[[-0.33  0.03 -0.32 -0.26]
 [ 0.07 -0.18 -0.17 -0.72]
 [-1.68  0.74 -0.97  2.32]
 [-5.47  0.84 -6.53 -1.70]]
:
[-0.33 -0.18 -0.97 -1.70]

[[ 1.02 -0.12 -0.37  4.91]
 [-0.25 -0.91 -0.14 -0.08]]
:
[ 1.02 -0.91]

[[2.61 3.46 5.72]
 [1.39 3.72 6.25]
 [1.78 5.19 3.08]]
:
[2.61 3.72 3.08]

[[ 3.95  2.13 -1.54  1.86  0.02]
 [-4.75 -2.56 -0.06 -4.52 -1.47]
 [ 0.75  6.83 -1.83  3.75 -2.37]
 [-4.65  3.04  2.42  2.99  0.79]]
:
[ 3.95 -2.56 -1.83  2.99]

[[ 3.88  2.01  1.20 -0.05]
 [ 4.79  5.65  2.12 -0.53]
 [ 4.49  4.67  2.06  0.89]]
:
[3.88 5.65 2.06]

[[-1.01 -1.49  0.20]
 [ 3.49 -1.10 -1.23]
 [ 6.20 -2.49  0.23]
 [-3.54  5.08 -3.46]]
:
[-1.01 -1.10  0.23]

[[-6.52  6.55]
 [ 3.38 -5.31]]
:
[-6.52 -5.31]
---
[[-0.95  4.34  2.19 -3.56 -0.61  0.39  0.09 -1.05 -2.93]
 [-0.68  2.39  3.75 -2.14 -2.39  0.91  2.31 -0.71 -5.06]
 [-3.19  2.15  2.95  0.11 -1.11  3.01  4.31  1.79 -6.72]
 [ 1.64  1.54 -2.39 -1.56  0.55 -2.79 -5.02 -4.98  5.38]
 [ 1.29  1.44 -2.03 -2.00  1.06 -2.32 -4.49 -3.30  4.62]
 [-1.85  0.72  0.03  2.50 -0.95  1.48  2.04 -2.73 -1.81]]
:
[[-0.68  2.39  3.75 -2.14 -2.39  0.91  2.31 -0.71 -5.06]
 [ 1.64  1.54 -2.39 -1.56  0.55 -2.79 -5.02 -4.98  5.38]
 [-1.85  0.72  0.03  2.50 -0.95  1.48  2.04 -2.73 -1.81]]

[[-0.09 -0.80 -1.60  2.44  3.36  3.39 -1.85  1.05  3.82 -0.15]
 [ 3.11 -0.66 -3.14 -4.70 -3.57 -1.94 -0.44  1.20 -2.17 -0.44]
 [ 2.26  2.25 -1.34  2.06 -1.65  1.28 -0.09 -0.78 -1.36  0.02]
 [ 0.03 -3.69 -1.26  1.88  0.04 -0.01 -2.82  1.16  1.14  0.53]
 [ 2.30 -1.69 -0.09  2.57 -0.61  1.64  1.56  0.61 -1.50  0.44]
 [ 1.02 -0.60 -1.28 -1.17 -0.44 -0.45 -2.59  4.64  0.19  0.64]
 [ 2.51  0.63 -1.22  4.06 -0.69 -1.42 -1.46  0.28 -0.45  1.17]
 [-6.58  3.90 -0.91  2.06 -0.04  2.18  6.13  2.11  2.75  5.93]]
:
[[ 3.11 -0.66 -3.14 -4.70 -3.57 -1.94 -0.44  1.20 -2.17 -0.44]
 [ 0.03 -3.69 -1.26  1.88  0.04 -0.01 -2.82  1.16  1.14  0.53]
 [ 1.02 -0.60 -1.28 -1.17 -0.44 -0.45 -2.59  4.64  0.19  0.64]
 [-6.58  3.90 -0.91  2.06 -0.04  2.18  6.13  2.11  2.75  5.93]]

[[-1.51  3.62]
 [ 2.21  2.25]
 [ 6.76  0.12]]
:
[[2.21 2.25]]

[[-0.13  6.04]
 [ 4.06 -4.36]
 [-1.14  1.07]
 [-0.13  2.81]
 [-2.74  2.91]
 [ 1.60 -1.90]
 [ 0.03 -3.22]
 [ 1.03  0.42]]
:
[[ 4.06 -4.36]
 [-0.13  2.81]
 [ 1.60 -1.90]
 [ 1.03  0.42]]

[[-2.38  1.66 -0.81  2.56  2.90 -0.38 -3.09  1.80 -6.59  2.55]
 [-2.81  4.04  1.18  3.43  4.01  2.84  2.02 -1.41 -3.21 -0.61]]
:
[[-2.81  4.04  1.18  3.43  4.01  2.84  2.02 -1.41 -3.21 -0.61]]

[[-2.82  2.40  2.16]
 [ 5.03  0.03  0.11]
 [-2.54  1.43 -0.03]
 [ 4.07  5.83 -3.82]]
:
[[ 5.03  0.03  0.11]
 [ 4.07  5.83 -3.82]]

[[-0.62  0.09 -0.84 -0.75]
 [-4.81  1.50  5.17 -1.40]]
:
[[-4.81  1.50  5.17 -1.40]]
